Below are the code and all the weights of a small trained network. Each question names an input and a class and asks about switching units off, where a switched-off unit gives its printed mean instead of its output.

import numpy as np


def w(rows, s, z=0):
    codes = np.array(rows[::2]) - 128.0
    scale = np.full(codes.shape[1], s)
    scale[-1] = z or s
    return codes * scale


def f(y):
    return y / 2 * (1 + np.tanh(0.7978845608 * (y + 0.044715 * y**3)))


def log_softmax(a):
    a = a - a.max(-1, keepdims=True)
    return a - np.log(np.exp(a).sum(-1, keepdims=True))


def net(x, mask):
    res = np.array(x, float).reshape(1, 3) / 4 @ E
    y = f(res @ A[0][:, :-1].T + A[0][:, -1])
    res = res + np.where(mask, y, B[0][:, -1]) @ B[0][:, :-1]
    return log_softmax(res[-1] @ U[:, :-1].T + U[:, -1])


A, B = {}, {}
E = w([
[117,191,186,83,169,98,205,6,123,44],'x0',
[75,106,131,167,88,122,82,42,134,73],'x1',
[86,95,92,57,41,61,185,78,169,160],'x2',
],0.013)
A[0] = w([
[204,183,116,100,138,65,191,150,115,203,143],'N1',
[2,94,125,228,123,149,101,86,68,68,207],'N2',
[171,49,18,97,11,101,96,121,202,158,215],'N3',
[55,87,48,110,72,36,142,89,206,177,138],'N4',
[81,53,105,167,48,102,73,166,124,188,139],'N5',
[140,206,207,108,201,91,192,90,118,90,209],'N6',
[75,192,114,124,112,154,138,65,110,62,254],'N7',
],0.0086,0.0047)
B[0] = w([
[24,157,72,154,132,182,110,81,78,42,193],'N1',
[158,132,120,154,169,111,138,178,49,127,223],'N2',
[99,21,150,77,45,2,153,89,170,181,251],'N3',
[135,78,149,35,116,75,55,104,92,134,234],'N4',
[177,103,134,75,96,100,156,128,103,161,232],'N5',
[189,107,158,140,137,113,204,120,74,49,242],'N6',
[162,89,126,104,148,76,156,105,91,82,217],'N7',
],0.012,0.015)
U = w([
[126,182,153,135,97,140,105,105,200,129,5],'0',
[182,180,138,153,175,139,192,106,98,43,189],'1',
[169,95,169,68,109,85,114,132,121,170,170],'2',
[121,152,48,144,96,184,97,126,135,127,61],'3',
[5,133,106,104,142,147,129,123,161,130,59],'4',
[151,186,157,183,194,210,49,161,120,152,174],'5',
],0.012,0.0025)

Each question gives the input, the list of numbers given to net, and the class t.
The units are the neurons (one row each of A and B). Each row of codes is followed by its name. A weight is (code - 128) times the scale printed after its matrix; where a second scale follows, it is the last column's (A, B and U).
mask holds one flag per neuron, in row order. A switched-off neuron (its flag False) gives its mean, the last column of its row in B, instead of its output. The means were averaged over made-up inputs and are rounded, as every weight is.
A unit's drop is (log p(t) with every unit on - log p(t) with that unit switched off) / (log p(t) with every unit on - log p(t) with every unit switched off).
The circuit of an input: a set's keep is (log p(t) with only the set's units on - log p(t) with every unit switched off) / (log p(t) with every unit on - log p(t) with every unit switched off). Starting from all 7 units, units are removed one at a time, each time the one whose removal leaves the highest keep (on an exact tie, the one counted first), for as long as the keep stays at least 0.8.
units of the circuit, in order: the units of the circuit, biggest drop first
unit that matters most: the unit with the biggest drop
k most important neurons: the k neurons with the biggest drops, biggest first
drop of u: that unit's drop, to one decimal
input [-1,-6,4], class 4: unit that matters most => N1
input [4,-3,5], class 1: units of the circuit, in order => (N3, N1)
input [-1,5,-3], class 1: 2 most important neurons => (N3, N4)
input [3,0,3], class 1: 3 most important neurons => (N3, N5, N6)
input [0,-6,4], class 4: units of the circuit, in order => (N1, N5)
input [-4,5,-7], class 5: units of the circuit, in order => (N3, N6)
input [-3,4,-5], class 5: units of the circuit, in order => (N3, N6)
input [-5,8,-8], class 5: 2 most important neurons => (N3, N6)
input [-1,-7,-8], class 5: 2 most important neurons => (N7, N3)
input [-4,-5,-4], class 5: drop of N3 => 0.3
input [-6,-6,-7], class 5: drop of N3 => 0.2
input [-2,-8,-3], class 5: drop of N6 => 0.1
input [1,-3,2], class 4: drop of N2 => 0.2
input [-5,3,-8], class 5: units of the circuit, in order => (N3)
